In the rows, 128 means zero.
Each row of numbers stands for one node and depends on some of the facts below. Use the named rows to name the rest.

Some facts about the nodes:
stebres	μ	tiskar; zodetor	μ	tradra; gaplon	μ	fluste; gaplon	μ	steriste
gaplon	μ	rugum; bruflim	μ	puskar; legebel	μ	radrus; fluste	μ	tradra
trevel	μ	mupum; pugal	μ	fino; nuvul	μ	radrus; rasum	μ	kubir
gosivir	μ	dozi; gosivir	μ	nuvul; pibris	μ	flebekle; pibris	μ	zenun
bagrus	μ	dreklel; bridral	μ	vedras; buklon	μ	steriste; buklon	μ	guki
buklon	μ	lifol; nono	μ	zesagir; klegru	μ	kubir; draplos	μ	fenim
fludrok	μ	klaflo; skupel	μ	pliplon; fluskoplen	μ	steriste; fluskoplen	μ	radrus
vedras	μ	kubir; giva	μ	staklan; giva	μ	kagram; vatur	μ	legebel
skagris	μ	vetros; skagris	μ	zodetor; skagris	μ	nono; vokik	μ	skotri
skotri	μ	tradra; skotri	μ	klaflo; sketre	μ	kagram; futo	μ	gumin
toden	μ	klaflo; diflu	μ	gaplon; staklan	μ	vorul; klastan	μ	klaflo
klastan	μ	radrus; midrivin	μ	radrus; bromom	μ	valis; gruski	μ	steriste
gruski	μ	nuvul; klubo	μ	meflik; klubo	μ	lotromu; gugrago	μ	neso
gugrago	μ	meflik; tradra	μ	tresker; tradra	μ	meflik; gumin	μ	gretral
mupum	μ	pastanu; surolu	μ	fopli; surolu	μ	rugum; surolu	μ	nuvul
mapla	μ	fino; mapla	μ	toklin; batrar	μ	pastanu; batrar	μ	radrus
batrar	μ	grupil; vubri	μ	vorul; flunek	μ	draplos; flunek	μ	pitrak
flunek	μ	pugal; tiskar	μ	dreklel; tora	μ	fluskoplen; tora	μ	monak
tora	μ	radrus; zesagir	μ	lifol; zesagir	μ	fino; zesagir	μ	kagram
kagram	μ	radrus; fopli	μ	vetros; fopli	μ	dreklel; fopli	μ	meflik
flebrem	μ	nuvul; flebrem	μ	lodek; dreklel	μ	fugar; dreklel	μ	fino
steriste	μ	fugar; lotromu	μ	fino; flifon	μ	radrus; klase	μ	tradra
klase	μ	fugar; klase	μ	fino; monak	μ	klaflo; monak	μ	kubir
monak	μ	grupil; monak	μ	nuvul; porir	μ	vetros; valis	μ	skuvuk
valis	μ	midrivin; lukel	μ	klaflo; lukel	μ	vorul; regros	μ	lifol
zenun	μ	midrivin; zenun	μ	mupum; tragar	μ	meflik; griras	μ	kagram
boken	μ	gumin; stozak	μ	lotromu; guki	μ	fopli; guki	μ	kubir
lovuk	μ	fugar; lovuk	μ	meflik; stebres	κ	586; puskar	κ	977
pastanu	κ	925; toklin	κ	985; lifol	κ	977; zodetor	κ	977
gaplon	κ	816; bruflim	κ	925; radrus	κ	816; legebel	κ	925
drode	κ	985; fluste	κ	586; vetros	κ	925; grupil	κ	208
trevel	κ	985; pugal	κ	977; vorul	κ	586; nuvul	κ	925
rasum	κ	977; gosivir	κ	985; fugar	κ	925; pibris	κ	586
bagrus	κ	208; bridral	κ	977; klaflo	κ	925; buklon	κ	208
nono	κ	173; klegru	κ	925; draplos	κ	985; grefle	κ	977
fludrok	κ	977; lodek	κ	925; fenim	κ	977; skupel	κ	586
fluskoplen	κ	208; vedras	κ	977; giva	κ	977; vatur	κ	816
skagris	κ	173; vokik	κ	173; skotri	κ	925; sketre	κ	816
futo	κ	977; toden	κ	173; diflu	κ	985; staklan	κ	977
neso	κ	977; skuvuk	κ	977; klastan	κ	925; midrivin	κ	586
bromom	κ	925; gruski	κ	816; klubo	κ	173; gugrago	κ	925
tradra	κ	925; gumin	κ	985; flebekle	κ	985; nifor	κ	208
gretral	κ	816; mupum	κ	173; surolu	κ	208; mapla	κ	816
batrar	κ	208; vubri	κ	985; flunek	κ	586; soza	κ	816
tiskar	κ	977; tora	κ	173; pitrak	κ	586; gruve	κ	173
zesagir	κ	586; dozi	κ	977; kagram	κ	816; rugum	κ	816
meflik	κ	985; tabri	κ	925; kubir	κ	586; fopli	κ	925
pliplon	κ	586; flebrem	κ	925; dreklel	κ	985; steriste	κ	816
tresker	κ	173; skibu	κ	586; lotromu	κ	816; flifon	κ	977
klase	κ	925; monak	κ	925; porir	κ	977; valis	κ	977
lukel	κ	208; fino	κ	977; regros	κ	925; zenun	κ	173
tragar	κ	925; griras	κ	208; boken	κ	208; stozak	κ	977
guki	κ	586; lovuk	κ	208

Known rows:
skagris: [110 102 128 100 135 132  71 131 161 139 140 140 101 125 110 138 136 115
 142 153 145 131 124 109 124 130 130 120 134 142 132 122 151 118 118 146
 127 122 129 114 164 127 134 143 129 129 126 139]
bagrus: [118  96 124 112 140 125  55 137 134 139 135 146 106 124 116 128 151 115
 148 142 109 124 120 125 102 120 122 128 123 134 119 126 157 146 130 161
 117 119 121 125 149 116 137 147 129 125 119 142]
nifor: [117 120 114 119 147 136 119 141 130 126 116 139 121 134 116 119 125 124
 127 140 113 143 119 141 120 120 136 119 128 136 122 125 145 112 136 139
 138 117 124 137 137 128 127 137 118 132 141 149]
lovuk: [120 108 141 113 142 133  34 131 146 142 141 141  99 125 110 132 135 105
 152 135 124 129 123  93 105 123 124 129 119 152 120 122 165 108 113 162
 121 127 103 110 134 118 145 141 125 133 117 136]
pitrak: [159 144 117 156 121 124  97 133  86 137 114 122 136 122 129 104 136 109
  95  93  94 115 123 142 102 124 107 142 124 120 126 130 122 145 139 134
 114 112 141 146  72 136 129  94 102 110 133 123]
skibu: [171 148 115 145 124 126 138 128 100 125 121 120 134 123 137 124 122  98
 103 104 101 132 123 132 105 123 107 145 123 117 106 136 106 123 122 127
 139 113 146 140  86 139 134  95 115 120 142 110]
pibris: [168 136 110 136 118 130 141 132 122 137 127 116 128 123 114 142 129 138
 105 103 139 122 119 146 121 132 104 151 139 109  97 132 102 108 125 144
 168 125 165 120 136 131 137  81 125 100 142  98]
stebres: [179 138 114 141 123 116  81 127 109 143 133 119 124 116 114 109 140 102
 116 112 116 118 120 121 122 138 100 142 130 120 107 130 132 115 123 143
 131 118 132 131  99 122 138 101 122 114 114 104]
zesagir: [181 118 147 122 113 113 114 141 123 142 128 120 115 112 111  85 132 112
 107 107 102 104 126 146 115 120 104 153 108 109 109 128 115 132 128 140
 132 117 161 143 102 146 142  93 119 111 118  98]
gruski: [117 113 131 111 146 123 105 123 208 126 113 136 101 133 112  95 122 153
 162 133 149 105 124 145 134 132 164 129 143 141 113 109 152 126 106 177
 134 116 160 125 148 111 144 139 136 153 114 126]
klastan: [168 139 131 120 121 132 188 129 159 136 119 104 129 118 137 122 119 134
 112 115 165 140 131 120 148 140 118 152 145 110  95 138 111 108 123 110
 160 137 158 132 114 154 134  95 142 114 117  80]
monak: [166 149 116 125 131 128 229 122 129 130 123 130 130 102 140 137 123 129
 139 117 155 144 141 104 128 139 126 144 166 115 117 141  95 118 138 101
 155 136 164 124 134 126 138 110 158  94 124  84]
giva: [103 108 120 110 124 136 123 139 193 126 128 130 106 141 124 190 120 165
 128 133 171 122 124 147 164 134 135 127 144 129 123 128 138 110 114 142
 129 142 135 113 174 146 123 137 128 118 147 132]
neso: [ 82 126 174 125 133 143  83 132 117 132 126 140 129 144 107 133 129 132
 137 129 110 135 128 119 140 107 141 135 106 137 156 119 145 149 114 137
 108 130 112 127 113 138 122 132 100 141 153 165]
vedras: [115 143 138 117 121 131 150 120 139 113 129 172 131 122 123 123 105 133
 154 145 120 136 141 128 123 124 160 111 184 139 156 120 116 149 140 103
 119 108 149 124 162 116 126 173 142  97 144 150]
fludrok: [ 96 127 165 109 120 144 107 127 196 121 128 134 124 146 115 118  95 153
 124 150 152 146 127 128 150 128 150 130 150 130 131 121 139 104 108 128
 143 121 134 114 154 140 133 138 119 128 160 137]
flifon: [ 91 109 115 100 138 127 164 133 141 117 118 119 119 129 126 174 119 157
 134 143 144 121 133 168 178 116 150 121 115 124 117 134  94 140 117 149
 139 139 139 130 154 137 121 126 144 142 139 141]
drode: [133 136 126 149  80 116 126 120 104 131 161 122 142 130 154 171 111 134
  97 144 149 123 138 102 159 143 109 118 145 118 165 140  99 116 137  85
 121 132 104 108 115 156 103 108 108 110 140 123]

Name these rows:
No name comes twice in this set of rows, the named rows included.
[ 84 125 121 146 180 127 219 122 176 103  88 113 139 162 154  74 119 194
 151 104 118 113 125 184 115 129 159 122 106 130 119 100 139 130 145 143
 116 142 112 133 129  98 121 195 144 153 105 134] -> radrus
[109 153 191 154 107 130 115 118  60 137 152 123 157 141 158 116 128 115
 112 134 116 124 140  69 155 122 106 139 103 122 178 123  99 144 135  82
  88 152  56 117  69 142 110 139 107 151 109 138] -> meflik
[ 87 107 159 139 134 114  91 132 116 130 122 143 127 153 131  96 143 140
 138 133  85  95 128 152 117 106 124 115  85 133 159 116 139 161 140 146
  68 131 104 142 115 125 116 166  98 146 107 170] -> fino
[143 161 165 153 141 144 239 117 101 125 101 123 157 136 162  90 123 134
 108  98 127 161 141 110 127 118 120 151 127 123 130 123 107 125 150  82
 134 149 109 147  78 123 126 135 135 133 120 108] -> klaflo
[166 175 162 155 126 126 177 121 110 116 101 181 146 123 143  26  97 108
 141  88  91 138 147 136  88 120 140 144 150 121 141 111  88 152 156  93
 123 110 149 155  80 126 133 158 134  78 134 111] -> kubir
[ 90 125 136 128 139 119 116 131 107 118 132 138 126 136 129  97 140 124
 139 145  91 110 134 146 130 115 143 107 110 130 147 121 131 171 147 117
  91 125 102 143 124 113 119 188 127 140 113 148] -> lifol

The same nodes again, as new rows of numbers:
Some nodes and their rows:
gretral: [147 139 109 155 150 135 118 173 164 115 101 129  98 130 198 108 129  90
  62 184 134 159  71  70 157 113 148  65 152  57 210 172 126  96 129 159
  90 154  76 155 136]
vokik: [ 91 101 132 152  67 135 117 139 169  94 117 106 149 125 154 124 117 146
 171 133  89 141 170 119 127 145 149 105 111 145 102 160 125 111 116 112
 160 105 131 131 140]
griras: [114  86  96 158 107 145 116 166 181 125 109 137 139 116 106 137 143  81
 116 192  90 118 134 126 129 144 130 161 101 135 118 161 134  93 150  92
 200 109 141  74  97]
skupel: [ 99 126 173 144 117 148 123  99 134 114 122  95 120 150 208 172 140 144
 130  98 150 164 146 136 149 132 122 118 131 113 155 135 129 179 122 181
 113 132  65  99 159]
pliplon: [103 142 178 142 116 136 144 109 157  92 116  93 133 170 212 173 133 140
 119  87 142 163 119 145 150 136 121  86 152 116 147  97 125 162 161 197
 109 155  62 115 166]
mapla: [133  84  54 118 149  83 105 101 135 142 120 129 104 140 144 138 140  89
 135 190 133 124 126 147 130 131 121 152  86 128 164 161 162 158 124 139
  89  99 103 115 113]
fugar: [151 127 124  97 149 115 143 102 124 100 177 136 164 184 108 105 107 135
 124 111  98 100  91 170 129 135 147 100 124 131 138  90 135 108 147 157
  94 157 127 191 110]
lovuk: [124  88  90 137 125 142 115 131 156 115 137 150 121  81 105 146 100  95
 110 191  94 144 160 163 119 185 152 147  80 142 156 175 133 126 116 131
 158  82 148 134  86]
kubir: [132 179 132 115 108 129 147  76 147  89 118 122 172 173 150 109 113 135
 135  53 108 133 107 137 157 137 157  55 172 119 112  62 110 129 198 144
  94 148  95 112 133]
klegru: [144 170 122  83 151 161 110 100 127 147 155 120 132 163 139  92 133 145
 120 127 116  99 165 144 124 112 141 136 129 130 138 147  90 139 117 113
  84 136  97 107  96]
klubo: [101 101 117 155 109 118 115 122 140  71 152 130 155 111 140 145 116 135
 169 120  99 156 175 136 102 172 126 126  81 128 103 170 157 136 103 119
 141  92 119 139 110]
tora: [ 91 148 122 155  58 148 111 127 135 108 127 112 165 109 142  96 118 134
 156 147  95 142 192 102 104 135 124 108 120 121  93 161 124 136 118  68
 157  81 135  69 113]
nono: [118 117 112 158  94 123 113 137 152  60 137 133 161 138 139 130 124 124
 167 115  81 132 148 125 117 150 122 111 102 121  95 147 148 108 141 113
 162 112 123 118 115]
batrar: [103 124 105 146  78 174 105 156 169 154 113 118 131  91 110 110 122 107
  74 239  98 131 166 111 114 144 118 173 114 137 124 169 139 108 134  99
 181  99 143  61 115]
stozak: [152  97 126 128 168  99 142 112  80 156 134 165 117  88  87 168 137 128
 143  89 174 135 124 143 134 132 112 164  96 133 131 128 143 146 100 122
 118 126 143 164 129]
nuvul: [141 169 114  91 135 138 137  99 144 139 152 119 154 184 100  65 118 136
 108 131 109  91 117 137 125 104 148 105 162 125 127  91 102 118 148 141
 105 159 133 128 120]
sketre: [120 102  59 128 114 104 100 121 143 170  95 118 108 147 146 106 131  95
 127 201 124 106 117 115 156  99 130 148 116 122 135 154 140 131 144 105
 118 123 110  85 132]
neso: [148 115 151 121 165 113 153 124  87 137 138 152 102 103 100 175 110 146
 119  71 156 137 101 159 152 137 140 109 132 146 142  85 133 138 130 155
 114 151 155 208 144]

Rows to name:
No name comes twice in this set of rows, the named rows included.
[130  99  65 117 111  90 121 134 167 140  87 113 121 167 136 103 133  82
 127 176 114  88  85 120 159 104 139 111 133 121 136 117 146  93 188 131
 129 143 118  98 136] -> kagram
[120 120  94 138  90 157 109 152 172 139 111 129 152  85  88 119 106  93
  86 195  86 127 147 130 122 160 142 148 120 138 130 146 128  97 154  97
 176 101 145  86  99] -> fluskoplen
[131 147 115 128 118 108 113  48 119 124 133 126 158 136 159 131 112 152
 150  74 116 134 156 143 151 126 143  94 120 128 122 130 115 162 138 102
  78 128  96 108 125] -> guki
[101  73 115 148  92 172 108 188 196 143  85 111 107 116 132 125 133 107
 117 209  92 115 144 129 155 129 159 163 109 143 129 185 107  92 139 107
 191 112 131  97 109] -> lukel
[157 153 183 171 191 158 144 180  98 145 124 144  86  72 140 159 139 135
  86  92 170 175 104  60 149  95 108 100 141  72 177 163 104 118  91 115
 116 167 123 158 145] -> futo
[149 142 138 121 184 102 145 195 117  55 135 170  84 120  98 165 172 143
 186  56 165 150  89 101  74 155  81 175 130 129  93 112 152 128  99 129
 163  80 148 124 116] -> draplos
[111 156 165 134 112 140 142 182  92 119 135 116 113  74  94 117 141 155
 146 150 168 150 141  78  67 123  90 168 177 131  66 121 156 118  80  92
 179  98 187 119 165] -> trevel
[104 139 159 164  93 149 123 161 182  56 110 110 137 131 163 149 135 129
 126 124 115 174 152 107 104 154 115  99 129 100 117 141 139 127 119 149
 160  98 100 108 134] -> gruve
[150 129 109 110 159 121 112 103 123 137 176 134 127 158 125 105 125 132
 140 135 108  98 141 139 116 112 118 156 118 133 137 150 119 141 109 109
  99 142 115 119  95] -> regros
[142 172 187 159 175 146 148 236 118  57 120 141  88  87 137 125 144 163
 130  78 156 179  92  43  89 129 123  84 162  67 136 153 127  75  76 127
 150 136 148 179 157] -> gumin
[ 83 121 144 175  79 113 114  73 101 167 135  91 193 117 162 125 132 126
 127 175 137 150 178 108 136 110  67 121 144  87 115 130 155 186 139 106
 128 140 116  75 171] -> pibris
[130 142  96 130  85 165 125 168 197 107  95 132 152 120 102 107 116  98
  72 175  89 131 114 136 124 166 148 111 146 140 131 108 130  74 179 129
 181 112 151  90 115] -> grupil

The same nodes again, as new rows of numbers:
Named rows:
pastanu: [139  62 133  94 148 125 134 135 128 114 128 150 110 125  58 127 135  99
  96 130 128 132 137  98 190 164 140 151 139 142  91  83 152 128 157 148
 118]
steriste: [105 153 128 129 129  99 152 132 128 144 128 119 130 108 123 106 102 148
  81 139 133  97 120 113 102 144 112 141 122 116 153 129 144 101 106 136
 107]
zenun: [128 166 134 104 130 175 141 108 104 131 129 140  99 154 154 125 118 112
 136 121 140 208 150  80 132 131 121 139 112 114 140 114 123 147 126 121
 131]
klubo: [110 185 169 129 123 163 128  91 128 150 121 123 138 147 194 113 113 131
 113 113 143 201 124  98 106 103 123 129 118 112 133 125 128 119 133 123
 152]
futo: [143 153 186 153 117 139  96 125 114  97 128 142 108 158 122 170  74 111
 188 140 133 165 119 142 130 109 135 114 131 132 116 128 157 138 114  90
 153]
toklin: [ 91 132  47 139 134 109 139  91  92 191 122  75 128  91 138 114 156 157
 126 124 112  50 140 134 111 113 116 131 107 125 181 155 122 150 116 177
 115]
gruve: [120 157 150 132 124 162 126  83 105 132 116 124 118 153 182 130  98 121
 124 124 134 171 146 110 137 130 134 133 122 121 139 115 137 125 119 140
 128]
flifon: [149 150 174  93 125 135 120 157 124  72 129 156  95 156 114 143 106 115
 176 131 144 228 126 124 113  81 102 112 127 121 114 143 125 139 122  90
 145]
valis: [146 150 174 105 124 146 119 164 100  90 136 156  94 160  99 148 110 114
 181 129 146 211 126 129 124 101 103 121 130 120 110 132 130 145 124  96
 155]
dreklel: [ 97 141  58 144 136 105 135  93 110 204 121  73 134  89 144 112 175 159
 110 122 116  62 134 128  89 110 109 132 105 119 178 153 118 152 122 194
 113]
lovuk: [125 170 170 144 118 132 129 154 130 150 131 141 162 142 159 103 108 139
 142 133 136 170 112 158  84 184 119 121 127 115 131 141 112 113 149  68
 148]
lukel: [139 139 127 121 111 166 132 157 117 108 130 149 162 151 173 109 122 131
 164 119 118 137 131 177 102 158 146 108 130 133 120 134  93 108 116  42
 129]
vetros: [127  79 167 105 142 105 122 119 150 134 119 131 139 114  87 123 124 118
  70 128 130 104 135 106 179 153 143 143 147 149  84  92 166 103 163 151
 122]
kagram: [101 125 104 101 132 100 159 130 123 120 134 127 117 115 122 103 121 137
  99 133 121  90 126 128 125 129 111 136 122 120 147 135 145 116  89 115
 101]
vedras: [156 141 157 120 126 159 103 174 117 107 127 139 125 165 136 193  84 124
 171 133 151 196 138  97 118  70 135 120 139 147 104 166  97 103 129 109
 122]
staklan: [144 138 147  97 110 138 111 150  96  69 127 147 118 161 144 138 101 127
 182 116 136 155 128 140 140  78 125 102 142 138 100 142 125 118 108  69
 146]
sketre: [103 131 107 128 127 123 152 127 143 122 136 141 129 119 142 111 116 132
 101 132 113  81 115 130  99 117 115 127 117 117 149 124 134 126  87 101
 121]
soza: [106 139 106 153 129 132 142 122 111 145 137 123 136 119 141 121  93 134
 107 136 125  72 113 134 106 122 137 137 123 126 151 121 140 117  96 123
 121]

Which node is each row?
No name comes twice in this set of rows, the named rows included.
[119 138  35 143 132 118 145 103  61 185 130  83 116  94 123 126 174 136
 139 121 113  63 148 128 112 128 124 146 105 127 182 142 124 178 114 208
 108] -> flebekle
[115 134 108 175 125 113 136  95 107 150 126 119 129 114 126 125  68 131
 111 148 116  38 120 142 130 165 140 140 125 132 151 113 168 119  86 141
 110] -> gretral
[117 141 181  86 126 133 110 153 111  99 122 128  95 154 109 150  85 144
 152 135 152 184 130 127 141  92 106 116 136 127 111 164 142 106 129  96
 131] -> lifol
[ 75 142 107 151 129 134 138 134 148 156 139 129 147 112 137 106 103 149
 100 131 125  79  93 138  90 114 114 130 116 110 148 129 146 101  99  96
 145] -> mapla
[131 151 154 170 111 156 120 126 124 145 124 143 128 148 150 128  79 125
 181 151 123 119 125 180 121 220 143 117 130 132 133 123 127 128 121  55
 123] -> boken
[123  81 181 125 141 134 119 121 199 122 125 149 150 111 115 107 140 116
  75 120 124 130 107 128 142 120 142 128 134 131  84  86 144 118 162 114
 156] -> klase
[136 154  52 147 133 112 147 101 130 167 119  99 129  95 149 124 174 130
 123 128 103  79 140 110  77 115 131 128  95 129 188 145  89 185 107 200
 100] -> gosivir
[144 157 139 120 124 162 140 175 134 131 139 160 137 153 140 128 125 120
 169 142 133 189 129 141  91 185 121 123 120 121 136 139  93 125 133  55
 127] -> batrar
[120 147 150 112 117 145 138 157 138 126 129 154 134 153 132 106 115 132
 161 140 130 152 127 167 112 183 111 112 129 118 136 144 115 122 126  32
 131] -> griras
[137  91  20 148 117  77 138 119 109 109 127  87 127 110 130 112 200 142
 135 113  97  43 135 171 172 150 132 123 147 133 141 143 114 140 106 167
 100] -> vorul
[155 140 162 103 111 143 112 166 109  70 129 142 132 158 151 150 110 121
 177 115 145 180 133 132 117  75 137 109 137 138 102 145 100 111 117  84
 149] -> fludrok
[ 99 108  47 187 129 115 124 119 157 151 148 116 138 102 125 122 196 144
 148 125 106  75 103 165 131 125 116 119 126 114 157 142 121 157 128 146
 140] -> flunek
[150  64 133 124 142 145 118 130 194 118 122 165 156 128 122 163 115 105
  86 134 123 127 124  89 150 125 165 134 140 156  86 101 121 101 158 135
 110] -> klegru
[138 116  48 140 126  83 150 122 136 116 144 110  97 108  77 120 215 129
 140 129 110 119 128 146 156 166 101 136 128 117 161 136 122 174 125 202
 105] -> midrivin

